Below are the code and all the weights of a small trained network. Each question names an input and a target symbol and asks about switching units off, where a switched-off unit gives its printed mean instead of its output.

import numpy as np


def w(rows, s, z=0):
    codes = np.array(rows[::2]) - 128.0
    scale = np.full(codes.shape[1], s)
    scale[-1] = z or s
    return codes * scale


def f(y):
    return y / 2 * (1 + np.tanh(0.7978845608 * (y + 0.044715 * y**3)))


def softmax(a):
    e = np.exp(a - a.max(-1, keepdims=True))
    return e / e.sum(-1, keepdims=True)


def log_softmax(a):
    a = a - a.max(-1, keepdims=True)
    return a - np.log(np.exp(a).sum(-1, keepdims=True))


def net(x, mask):
    ids = ['ΞΦβδεηλμστ'.index(c) for c in x.split()]
    T = len(ids)
    res = E[ids] + P[:T]
    r = res
    for j in range(3):
        rows = slice(4 * j, 4 * j + 4)
        q, k, v = (r @ M[0][rows].T for M in (Q, K, V))
        z = softmax(np.where(np.tri(T) > 0, q @ k.T / 4**0.5, -1e9)) @ v
        o = O[0][rows]
        res = res + np.where(mask[j], z, o[:, -1]) @ o[:, :-1]
    y = f(res @ A[0][:, :-1].T + A[0][:, -1])
    res = res + np.where(mask[3:19], y, B[0][:, -1]) @ B[0][:, :-1]
    return log_softmax(res[-1] @ U[:, :-1].T + U[:, -1])


Q, K, V, O, A, B = {}, {}, {}, {}, {}, {}
E = w([
[142,132,88],'Ξ',
[135,69,138],'Φ',
[133,94,115],'β',
[28,203,213],'δ',
[153,114,75],'ε',
[160,101,48],'η',
[146,103,130],'λ',
[208,86,180],'μ',
[250,118,224],'σ',
[120,213,48],'τ',
],0.019)
P = w([
[129,148,124],'0',
[87,62,184],'1',
[33,18,222],'2',
[158,132,166],'3',
[131,119,174],'4',
[116,129,186],'5',
[148,152,143],'6',
[115,134,182],'7',
[87,173,254],'8',
[158,131,103],'9',
[162,77,111],'10',
],0.006)
Q[0] = w([
[133,68,174],'head 0',
[143,114,112],'head 0',
[101,191,89],'head 0',
[121,144,122],'head 0',
[177,69,4],'head 1',
[61,106,148],'head 1',
[167,108,137],'head 1',
[104,154,129],'head 1',
[85,182,97],'head 2',
[94,173,149],'head 2',
[159,160,142],'head 2',
[182,101,188],'head 2',
],0.016)
K[0] = w([
[95,246,173],'head 0',
[216,72,168],'head 0',
[148,87,79],'head 0',
[119,26,95],'head 0',
[78,197,171],'head 1',
[141,159,38],'head 1',
[179,177,163],'head 1',
[156,136,61],'head 1',
[77,181,122],'head 2',
[58,92,184],'head 2',
[124,52,124],'head 2',
[184,63,118],'head 2',
],0.013)
V[0] = w([
[162,52,64],'head 0',
[178,159,73],'head 0',
[221,106,217],'head 0',
[83,155,90],'head 0',
[208,136,212],'head 1',
[41,244,170],'head 1',
[117,103,151],'head 1',
[163,71,219],'head 1',
[113,72,181],'head 2',
[96,121,89],'head 2',
[175,190,212],'head 2',
[28,158,154],'head 2',
],0.011)
O[0] = w([
[31,45,75,136],'head 0',
[69,72,179,131],'head 0',
[60,164,139,238],'head 0',
[237,87,141,74],'head 0',
[18,152,152,253],'head 1',
[192,172,188,99],'head 1',
[148,80,182,143],'head 1',
[55,88,186,235],'head 1',
[158,69,183,143],'head 2',
[152,147,64,93],'head 2',
[192,164,180,177],'head 2',
[255,169,112,54],'head 2',
],0.0068,0.011)
A[0] = w([
[91,31,88,66],'neuron 0',
[154,26,155,27],'neuron 1',
[143,107,95,144],'neuron 2',
[176,67,86,37],'neuron 3',
[137,155,131,79],'neuron 4',
[85,197,102,255],'neuron 5',
[192,1,203,143],'neuron 6',
[167,239,122,13],'neuron 7',
[58,147,98,83],'neuron 8',
[50,51,77,114],'neuron 9',
[96,113,145,47],'neuron 10',
[165,182,44,65],'neuron 11',
[24,216,189,179],'neuron 12',
[105,121,12,90],'neuron 13',
[214,91,118,59],'neuron 14',
[152,133,143,67],'neuron 15',
],0.0088,0.005)
B[0] = w([
[210,91,172,168],'neuron 0',
[126,235,82,130],'neuron 1',
[141,84,131,131],'neuron 2',
[86,106,108,131],'neuron 3',
[86,99,131,125],'neuron 4',
[213,132,178,171],'neuron 5',
[90,221,3,146],'neuron 6',
[55,87,107,138],'neuron 7',
[73,176,207,179],'neuron 8',
[119,111,200,208],'neuron 9',
[52,139,155,156],'neuron 10',
[120,125,160,136],'neuron 11',
[166,194,64,255],'neuron 12',
[87,135,62,154],'neuron 13',
[26,133,107,133],'neuron 14',
[61,102,105,127],'neuron 15',
],0.0055,0.026)
U = w([
[187,136,111,254],'Ξ',
[161,125,113,155],'Φ',
[155,91,119,192],'β',
[153,101,114,112],'δ',
[121,88,95,8],'ε',
[80,48,67,144],'η',
[143,46,149,216],'λ',
[107,75,126,34],'μ',
[106,121,134,87],'σ',
[84,155,1,185],'τ',
],0.01,0.0047)

Each question gives the input, a string of symbols that net reads in full, and the target symbol t.
The units are the heads (4 rows each of Q, K, V and O) and the neurons (one row each of A and B). Each row of codes is followed by its name. A weight is (code - 128) times the scale printed after its matrix; where a second scale follows, it is the last column's (O, A, B and U).
mask holds one flag per unit, heads first, then neurons. A switched-off unit (its flag False) gives its mean, the last column of its rows in O or B, instead of its output. The means were averaged over made-up inputs and are rounded, as every weight is.
A unit's drop is (log p(t) with every unit on - log p(t) with that unit switched off) / (log p(t) with every unit on - log p(t) with every unit switched off).
The circuit of an input: a set's keep is (log p(t) with only the set's units on - log p(t) with every unit switched off) / (log p(t) with every unit on - log p(t) with every unit switched off). Starting from the 12 units with the biggest drops (on a tie, the unit counted first), units are removed one at a time, each time the one whose removal leaves the highest keep (on an exact tie, the one counted first), for as long as the keep stays at least 0.8.
units of the circuit, in order: the units of the circuit, biggest drop first
k most important neurons: the k neurons with the biggest drops, biggest first
heads that matter: for each layer, one digit per head in row order, 1 if its drop is at least 0.15 and else 0, layers parted by /
input β η Ξ β β η η, target η: 3 most important neurons : (neuron 12; neuron 13; neuron 5)
input η σ σ η η σ Φ μ, target σ: units of the circuit, in order : (head 1; head 0; neuron 8)
input η η β Ξ, target η: heads that matter : 111
input ε μ τ Φ, target τ: units of the circuit, in order : (neuron 6; head 0; neuron 1)
input ε Ξ Φ η Ξ, target η: units of the circuit, in order : (head 0; neuron 12; head 2)
input Φ μ μ λ η η η β η δ τ, target Ξ: heads that matter : 010
input λ σ σ σ μ σ η, target σ: heads that matter : 110
input σ δ η μ λ, target Ξ: units of the circuit, in order : (head 0)
input Ξ τ η β, target τ: units of the circuit, in order : (head 1; head 0; neuron 6; neuron 9)
input Φ τ λ σ, target τ: units of the circuit, in order : (neuron 6; neuron 9; neuron 0)
input η η δ β λ τ Φ, target Ξ: heads that matter : 100
input τ ε λ, target τ: heads that matter : 110
input η η η σ δ τ β β μ λ, target Ξ: heads that matter : 110
input σ η τ β Ξ δ, target Ξ: units of the circuit, in order : (head 2)
input μ σ η η λ Ξ σ σ β σ, target σ: units of the circuit, in order : (head 1; head 0)
input σ β η η η η τ η μ, target τ: 3 most important neurons : (neuron 6; neuron 1; neuron 5)
input σ σ β, target σ: heads that matter : 100
input μ τ μ, target τ: units of the circuit, in order : (neuron 6; head 0)
input τ Ξ η, target τ: units of the circuit, in order : (head 1; neuron 9; neuron 0)
input η η η, target η: 2 most important neurons : (neuron 13; neuron 12)
input μ τ λ, target τ: units of the circuit, in order : (neuron 6; head 0; neuron 1)
input σ μ β μ η η Φ η η δ Ξ, target Ξ: heads that matter : 010
input Ξ β η τ σ, target τ: heads that matter : 100
